In the rows, 128 means zero.
Facts:
Z528 | Λ Z177 | Φ Z720
Z150 | Λ Z329
Z617 | Λ Z7
Z73 | Λ Z55
Z513 | Λ Z103 | Φ Z199
Z876 | Λ Z67
Z784 | Λ Z11 | Φ Z393
Z561 | Λ Z74 | Φ Z190
Z683 | Λ Z541 | Φ Z299
Z611 | Λ Z677 | Φ Z539
Z326 | Λ Z860 | Φ Z896
Z952 | Λ Z67 | Φ Z876
Z720 | Λ Z177
Z453 | Λ Z11
Z245 | Λ Z253
Z175 | Λ Z89 | Φ Z481
Z486 | Λ Z413
Z118 | Λ Z54 | Φ Z885
Z615 | Λ Z730 | Φ Z546
Z124 | Λ Z140
Z24 | Λ Z67 | Φ Z77
Z534 | Λ Z770
Z763 | Λ Z732 | Φ Z736
Z651 | Λ Z732 | Φ Z145
Z459 | Λ Z133 | Φ Z938
Z779 | Λ Z459 | Φ Z9
Z896 | Λ Z860 | Φ Z738
Z140 | Λ Z560
Z181 | Λ Z103 | Φ Z276
Z546 | Λ Z730 | Φ Z177
Z32 | Λ Z560 | Φ Z167
Z62 | Λ Z67 | Φ Z849
Z522 | Λ Z654 | Φ Z960
Z329 | Λ Z782 | Φ Z394
Z862 | Λ Z541
Z153 | Λ Z860 | Φ Z326
Z254 | Λ Z343 | Φ Z182
Z680 | Λ Z103 | Φ Z181
Z394 | Λ Z782
Z641 | Λ Z522 | Φ Z996
Z738 | Λ Z860 | Φ Z922
Z67 | Λ Z732 | Φ Z651
Z7 | Λ Z547 | Φ Z686
Z675 | Λ Z730
Z736 | Λ Z732 | Φ Z67
Z996 | Λ Z522
Z536 | Λ Z413 | Φ Z378
Z167 | Λ Z560 | Φ Z140
Z406 | Λ Z539 | Φ Z598
Z421 | Λ Z539 | Φ Z406
Z889 | Λ Z547 | Φ Z805
Z605 | Λ Z413 | Φ Z536
Z881 | Λ Z253 | Φ Z552
Z973 | Λ Z730 | Φ Z675
Z252 | Λ Z459
Z527 | Λ Z103 | Φ Z680
Z524 | Λ Z885 | Φ Z888
Z378 | Λ Z413 | Φ Z486
Z491 | Λ Z177 | Φ Z528
Z178 | Λ Z885 | Φ Z704
Z535 | Λ Z55 | Φ Z697
Z87 | Λ Z522 | Φ Z641
Z817 | Λ Z546
Z697 | Λ Z55 | Φ Z529
Z177 | Λ Z730 | Φ Z973
Z866 | Λ Z651 | Φ Z371
Z154 | Λ Z11 | Φ Z830
Z704 | Λ Z885 | Φ Z524
Z250 | Λ Z770 | Φ Z761
Z481 | Λ Z89
Z966 | Λ Z546 | Φ Z817
Z629 | Λ Z133
Z934 | Λ Z973
Z171 | Λ Z54 | Φ Z118
Z938 | Λ Z133 | Φ Z11
Z145 | Λ Z732
Z222 | Λ Z560 | Φ Z32
Z828 | Λ Z860 | Φ Z153
Z761 | Λ Z770 | Φ Z534
Z77 | Λ Z67 | Φ Z952
Z47 | Λ Z333
Z667 | Λ Z343 | Φ Z254
Z770 | Λ Z55 | Φ Z258
Z686 | Λ Z547 | Φ Z89
Z729 | Λ Z523
Z980 | Λ Z683
Z731 | Λ Z459 | Φ Z252
Z371 | Λ Z651
Z960 | Λ Z654 | Φ Z723
Z830 | Λ Z11 | Φ Z157
Z723 | Λ Z654
Z529 | Λ Z55 | Φ Z74
Z299 | Λ Z541 | Φ Z862
Z849 | Λ Z67 | Φ Z24
Z281 | Λ Z419
Z888 | Λ Z885
Z480 | Λ Z253 | Φ Z245
Z193 | Λ Z11 | Φ Z453
Z103 | Λ Z782 | Φ Z329
Z74 | Λ Z55 | Φ Z770
Z540 | Λ Z860
Z962 | Λ Z11 | Φ Z838
Z39 | Λ Z782 | Φ Z103
Z89 | Λ Z547
Z253 | Λ Z560 | Φ Z125
Z724 | Λ Z253 | Φ Z462
Z671 | Λ Z222
Z285 | Λ Z11 | Φ Z154
Z276 | Λ Z103 | Φ Z513
Z805 | Λ Z547 | Φ Z7
Z110 | Λ Z343 | Φ Z667
Z125 | Λ Z560 | Φ Z645
Z190 | Λ Z74
Z645 | Λ Z560 | Φ Z222
Z598 | Λ Z539 | Φ Z205
Z333 | Λ Z55 | Φ Z73
Z343 | Λ Z782 | Φ Z39
Z11 | Λ Z133 | Φ Z629
Z258 | Λ Z55 | Φ Z413
Z205 | Λ Z539
Z912 | Λ Z11 | Φ Z285
Z885 | Λ Z54 | Φ Z533
Z922 | Λ Z860 | Φ Z540
Z533 | Λ Z54 | Φ Z390
Z182 | Λ Z343
Z199 | Λ Z103
Z923 | Λ Z419 | Φ Z281
Z413 | Λ Z55 | Φ Z333
Z382 | Λ Z770 | Φ Z250
Z462 | Λ Z253 | Φ Z480
Z789 | Λ Z960
Z539 | Λ Z677
Z838 | Λ Z11 | Φ Z912
Z163 | Λ Z770 | Φ Z382
Z511 | Λ Z54
Z9 | Λ Z459 | Φ Z731
Z64 | Λ Z54 | Φ Z511
Z390 | Λ Z54 | Φ Z64
Z552 | Λ Z253 | Φ Z724
Z330 | Λ Z782 | Φ Z343
Z419 | Λ Z732 | Φ Z763
Z157 | Λ Z11 | Φ Z193
Z393 | Λ Z11 | Φ Z962

Known rows:
[126 114 113 114 120 150 125 111 143 106 132 101 116 106 122 141 121 126
 155 136 114 117 108 152 118 117 126 125 113] : Z528
[146 113 113 115 123 142 129 112 152 103 143 158 113  99 123 182 122 126
 143 122 115 114 129 139 120 113 128 152 127] : Z491
[112 130 129 130 117 118 142 153 114 121 123 114 114 121 124 115 126 125
 120 140 116 156 114 156 138 125 135 189 158] : Z77
[113 129 129 129 117 118 140 151 112 135 121  99 116 126 122 111 125 125
 121 147 116 176 109 163 137 140 136 179 153] : Z952
[112 132 127 127 118 124 137 152 111 148 121  96 118 129 123 110 125 125
 123 152 114 192 107 168 138 155 136 168 148] : Z876
[111 120 131 126 116 139 125 111 118 125 122  92 144 141 123 110 124 129
 118 146 164 150 109 133 121 130 107 106 106] : Z629
[118 113 113 129 120 116 123 105 143 136 123 143 116 111 123 146 126 125
 121 117 117 131 148 104 120 119 107 147 106] : Z667
[116 139 129 126 119 123 151 127 166 101 128 129 117 125 119 148 122 125
 111 117 185 115 157 104 119 115 105 115 106] : Z779
[122 113 115 134 119 115 124 106 154 120 129 185 116 104 122 175 127 125
 121 115 119 117 174 102 119 119 108 167 108] : Z527
[114 114 115 132 116 116 120 107 135 186 124  96 125 124 123 114 128 125
 132 118 115 197 109 119 119 154 108 116 102] : Z199
[150 109 156 146 120 151 132 169 133 204 121  98 177 136 142 113 151 129
 122 116 114 116 105 152 118 161 168 102 115] : Z140
[116 132 113 115 165 117 120 157 112 166 125 109 117 159 123 110 123 124
 120 141 134 133 131 143 142 124 153 132 102] : Z598
[115 141 155 117 125 137 118 125 114 114 153  94 128 100 123 109 139 129
 131 145 115 154 119 136 132 170 145 103 104] : Z511
[116 114 110 114 119 156 120 111 131 110 124  94 122 118 124 113 125 126
 159 147 114 153 106 165 119 126 126 110 107] : Z817
[164 116 114 126 144 120 119 115 108 106 124 140 132 153 140 107 126 126
 114 114 112 115 109  99 147 119 103 106 179] : Z770
[116 140 157 117 135 132 119 126 118 108 161  97 117  99 121 113 131 127
 125 136 115 126 141 127 131 145 147 108 106] : Z390
[140 131 115 126 150 118 128 108 112 104 136 165 117 121 137 119 124 126
 118 116 114 113 146 102 148 114 107 156 155] : Z535

Rows:
No name comes twice in this set of rows, the named rows included.
[115 118 132 125 120 128 130 113 132 108 124 100 118 127 120 129 122 125
 118 128 170 116 139 112 120 118 109 115 118] => Z938
[114 142 156 118 129 134 119 123 115 110 159  95 121 100 120 110 135 127
 129 141 116 140 131 131 131 157 146 106 106] => Z64
[130 128 114 115 175 118 119 159 112 147 124 149 116 150 122 114 123 127
 120 132 133 118 155 135 141 119 156 151 103] => Z406
[115 142 165 117 129 142 120 125 112 111 160  94 126  99 122 110 144 127
 134 145 115 152 123 134 130 173 149 104 106] => Z888
[113 140 130 124 119 128 147 126 159 107 125  99 116 132 119 124 122 127
 111 120 180 116 133 110 121 116 107 104 105] => Z9
[147 128 113 114 182 116 118 162 114 124 130 192 116 143 121 133 121 123
 118 124 138 115 176 125 141 117 155 169 102] => Z421

The same things again, as new rows of numbers:
Known rows:
[ 96 126 192  97 135 116 116 178  97  83 152 113 142  91  96 135  10 129
  58 164  52 206 128  31 125 137 124] : Z157
[124 127 125 122 120 122  97 120 173 129 114 101 151 129 109 124  98 159
 147 127 130 139 130 132 145 137 134] : Z896
[142  89  88 122 119 141  93  99 114 120 155 110 162 161 118 172 168 158
 147 137 106 118 139 121 104 117 120] : Z378
[108 136 110 154 146 114  65 103  91  87 115 107 106 136 126  96 194 174
 206 158  57 157 149  82  87 110  98] : Z770
[ 74 149 144 144 140 118  68 121 153 114 101 144  53 100 128  95 105 105
 204  86 112 139  95 109 147  84 106] : Z651
[101 122 165  93 131 101 123 186 104  73 136 128 141 109  78 106  23 119
  96 174  70 173 141  64 110 106 106] : Z154
[143 137 118 116 127 112 103 142 162 142 131 126 151 138 105 112  51 161
 129 154 116 134 151 101 142 112 124] : Z252
[138 122 101 142 112 122 162 133 123 158 120 153 122 111 157 155 144 106
  90 138 139 107 136 164 120 154 132] : Z87
[157 112 128 129 126 171 134 113 161 104 125 131 152 153  93 134 135 150
 113 127 192  97  96 114 126 142 136] : Z39
[118 132 113 124 107 152 113 131 125 167 113 131 124 110 160 192 102  84
 135  56 156 108 105 166 133  88 115] : Z849
[143 108  65 149 105 126 134 119  90 148 119 134 143 122 164 186 186 133
 106 160  99 116 157 152  81 150 116] : Z163
[142 133 135 138 122 157 141 130 145 103  98 126 143 126 109 127 130 143
 107 134 174 117 105 121 115 154 130] : Z150
[126 145 143 146 154 126 127 113 119 133 144 150  80 132 144  91 157 125
 149 123 124 127 123 103 139 120 131] : Z541
[148 136 121 120 120 144 151 133 112 153 128 118 156 135 149 152 135 118
 115 104 154 115 134 159 126 120 132] : Z118
[176 175 150 168 159 191 168 114 112 122 109 157 100 144 143  89 185 143
 113 115 211  96  95  90 117 134 134] : Z343
[107  95 108 115 107 146  82 112 163 144 138 137 117 126 121 187  90  98
 151  68 148 102  91 148 149  90 119] : Z24
[103 133 140 120 123 111 106 139 154  95  97 101 138 119  98  99 103 139
 162 135 118 147 127 135 129 126 120] : Z675

Rows:
No name comes twice in this set of rows, the named rows included.
[170 149 131 139 125 180 166 133 123 125  98 124 159 136 129 138 146 139
  95 117 204 103 107 132 109 141 133] => Z667
[153 140 115 110 128 106 107 156 155 146 142 140 156 141 102 108  19 164
 117 171 107 131 166  87 140  99 120] => Z838
[126 133 151 131 153  70 207 116 122 180 177 146  86 134 178  72 207  90
 114 136 114 127 161 196 180 178 176] => Z253
[132  95 140  97 131 110 146 114 153 139 175 106 156 161 111 121 144 124
 132 117 134 120 135 168 166 140 159] => Z645
[130 130 103 157 146 130  94  95  76 121 143 129 103 143 153 126 209 158
 166 145  76 139 146  90  94 117 112] => Z55
[149 160 139 145 156 143 150 115  95 158 149 148  92 143 167 105 171 116
 140 102 143 113 130 120 139 105 133] => Z539
[130 139 105 159 150 125  64  85 116 126 137 117 107 146 139 106 184 188
 192 146  76 147 147  78 116 118 116] => Z74
[136  99 120 110 121 137 122 115 152 129 152 122 150 151 110 147 125 131
 129 115 147 111 119 142 142 123 138] => Z524
[128 114 127 115 116  85 198 134 135 171 148 123 142 124 158 126 166  96
  90 139 128 123 157 215 157 182 165] => Z881
[146 142 136 142 124 159 114 117 186 103  85 110 153 131  90 111 110 179
 130 137 183 125 103 108 130 158 134] => Z182
[ 67 128 216 109 165  84 142 133 111  74 155 102  85 115 110  45 159 104
 153 127  71 190 120 112 160 152 151] => Z140
[174 152 134 142 124 187 168 132 125 118  92 125 161 136 124 138 149 144
  91 118 215 101 103 130 107 145 132] => Z680

The same things again, as new rows of numbers:
Known rows:
[ 60 116 155 149 128 113 100 190 135 109 141 138 114 131 109 101 137 124
 133 165 135  86 102 129 159 145 103 114 141] : Z680
[ 97 144 115 142 114 132 104  88 156 122  98 151 121 124 155  99 122 132
 158  93  93 127 127 136 130 105 119  69 136] : Z393
[170 106 139 123 142 129 136 100 140 123 131  98 134 103 107 154 144 142
 140 105 129 118 130 117 114 125 109 118 155] : Z47
[124 115 141 134 110 132 122 137 132 136 107  99 126 141 133 119 126 158
 140 153 134  90 112 114 134 158  87 107 131] : Z667
[ 90 140 125 142 120 135 103 105 145 116 115 154 119 116 157 108 131 115
 145 119 106 129 120 143 135 104 123  78 125] : Z779
[ 91 145 193 169 152 114 101 170 177 123 201 158 108 134 102 111  88  56
 162 164 133 132 118 104 161  86 189 151 130] : Z641
[ 82 114  96 144 153 116 138 153 108 132 178 166 140  99 105 101 131 115
  77 153 183 169 118 149 142  91 148 131  35] : Z885
[125 136 142 145 126 128 140 126 110 137 146 111 141 122 132 136 141 127
 130 112 143 144 134 122 139 115 115 134  54] : Z390
[176 121 147 114 114 136 181 134 112 138  82  96 143 143 151 118 148 162
 178 107 123 113 149 108 116 128 159 167 116] : Z817
[ 70 165 138 128 135 122  93 197 157 129 175 142 113 113 137 112 148  55
 105 148 135  97 121 171 124 105 152 102 138] : Z889
[145 113 144 123 140 128 119  95 140 115 147 106 134  95 125 141 153 135
 122 117 123 111 120 117 103 127 110  94 159] : Z529
[130 124 137 120 128  97 134 126  89 156 140 123 130 140 177 143 109 109
 147  92 103 146 142 126 135 168 110 165 134] : Z952
[202  95  70  71 123 115 168  56 109 185  87  99 144 153 171 138  94 179
 105 108 125 161 129 124 115 191 101 142 130] : Z651
[137 122 159 141 171 112 116 134 124 108 143 122 131  96  99 153 147 120
 119  91 126 123 135 111 121 124 133 135 166] : Z761
[149  81  84 100 121 133 129 100 148 149  89 109 131 151 118 105 122 200
  98 182 163 101  91 121 127 169  93  97 133] : Z343
[186 105 130 104  89 147 178  97 150 140  83  83 145 131 176 129 158 169
 190 125 116 109 133 134  98 124 123 131 122] : Z934
[144 122  76 113 120 143 108 122 130 122 146 160 121 140  90 136 113 155
  94 167 135 157 132 135  95 126 135 162 131] : Z560

Rows:
No name comes twice in this set of rows, the named rows included.
[101 118  96 121 142 130 136 122 141 123 138 157 125 125 117 102 126 113
  87 176 155 143  95 155 119 120 148 109 129] => Z683
[138 107  75 118 140 135 163 110 120 155 135 128 144 118 110 121 126 158
 100 146 168 168 126 143 131 118 127 130  58] => Z54

The same things again, as new rows of numbers:
Known rows:
[134 133 146 111 122 153 133 161 102 154  98 147 123 110  91 119 122 146
 128 106 102  96 122 118 130 135 122 126 119 114 178 119 149 176] : Z923
[208  99  81 161 110 144 159 174  72 156 144 133 112 144 107 100 135 161
 188 140  56 125 105  99 139 165 132 158 102 114 164 157 157 170] : Z419
[111 153 126 118 153 110 138 125 142 145 125 157 115 139  87 115 135  96
 110 126 157 125 130 137 158 110 126 121 164 113 147 104 153 184] : Z118
[ 69 178 115 143 111 123  88 124 134 173 100  83 110 107 201 191 106 148
  68 144 163 128 112 155  94 116 127 103 121 169  99 179 147 118] : Z830
[ 99 152 139 114 139 100 121 152 131 186 122 152 133 115 129 141 158 177
 117 140 157 170 155 157 110 129  95  91 119 133 128 122 146 166] : Z393
[129 151 158 106 135 135 128 126 132 116 127 161 134 132 125 137 126 103
 127 137 128 142 157 114  93 116 112 122 121  92 138  83 164 159] : Z382
[ 62 135 137 137 119 110 107 131 155 157 118 101 108  87 169 158 130 159
 129 126 170 147 143 164 115 137 133  89  79 138 102 161  91 133] : Z912
[ 88 159 124 150 101 147 110 112 138 107 100 101 111 115 171 158  91  97
  75 119 151  92 114 131 113 114 137 116 173 156 133 159 130 101] : Z540
[131 140 167  90 133 149 139 144 123 125 109 155 157 129 129 127 128 109
 120 128 105 112 135 112 109 105 120 126  86  88 157 103 165 169] : Z605
[127 151 156 107 136 134 127 126 130 118 124 161 134 131 118 138 125 103
 126 135 129 142 156 114  96 116 113 121 125  93 137  83 161 160] : Z536
[133 125 113 126 115 125 112 124 114 121 110 135  96  98  95 135 107 164
 157  90 143 112 135 126 118 147 111 142 135 138 139 105 140 163] : Z736
[109 151 124 118 158 108 139 124 145 147 127 157 112 141  86 112 134  92
 106 126 160 121 124 138 162 108 129 120 166 113 147 104 154 189] : Z704
[124 109 131 136 122 166 108  88 156 151  91 133 118 120 176 140 120  98
 102 103 153  65 129 127 102 146 166 108 171 154 133 143  73  76] : Z199
[112 147 140 105 124 141 118 128 127 127 138 123 127  92 111 130 131 118
 124 120 139 134 124 127 138 111 118 126 146 130 145 119 117  98] : Z671
[176 107  87 160 125 113 153 135 116 120 166 113 140 169 142 105 145 126
 154 158  93 156 114 118 143 144 136 148 120 129 108 158 127 115] : Z541
[112 138 179 109 128 133 143 161 115 111  88 133 175 145  83 109 130 148
  76 115  95 122 134 130 138 137 119 117 128 127 153 119 126 145] : Z491
[147 104 141 112 156 162 111 127 146 172 115 167 142 151 104 112 146 136
 118 108 142 107 150 131 110 133 128 112 180 119 140  97 136 117] : Z680

Rows:
No name comes twice in this set of rows, the named rows included.
[187 146  98  93 111 162 154 166  88 139 226 102 178  95 105  77 184 109
 174 168  74 201  88 105 171 103  99 160 135 111 165 160 121  38] => Z253
[ 98 137 123 107 128  86 113 131 137 156 120 128 138 102 142 143 146 191
 129 118 169 160 146 164 113 126  89 108  96 152 106 124 133 157] => Z962
[ 75 191 115 136 121 119  79 114 129 195  98  76 110 112 185 212  99 147
  62 151 156 135 105 148  92 120 142 111 105 173  82 173 141 109] => Z157
[189 107 101 142 133 122 171 160 105 133 156 125 166 180 118  83 161 129
 143 158  70 148 107 119 155 137 132 149 103 114 135 157 142 141] => Z522
[171 141  89 174  93 143 139 102 128  68 162  97 129 166 251 158 102  53
 143 182  92 138 120  93  72 111 139 152  91 106  97 164 168 106] => Z413
[ 75 127 166 151 115 126 117 121 145  75 101  93 126 121 117 139 103 124
 101 110 133 127 146 143 133 154 150 111 127 134 107 140  75 101] => Z675
[116 140 150 112 127 136 124 120 133 111 117 135 129 121 140 143 115 108
 125 125 132 119 139 120 105 116 124 127 109 109 129 106 145 142] => Z47
[151 100  87 185 117 115 147 120 136 100 169  81 119 160 156 116 133 104
 163 151 106 152 117 129 153 157 163 145 104 121  88 181  88  99] => Z89
[111 138 152  97 136 131 135 161 123 169 106 144 156 118 118 119 148 157
 107 125 121 126 127 141 129 118 110 108  98 121 158 131 143 166] => Z779
[ 74 133 124 141 133 122 125 104 165 119 120 105  92 115 129 132 106  74
 122 112 171 100 116 145 163 116 162 118 125 116 118 144  97 149] => Z390

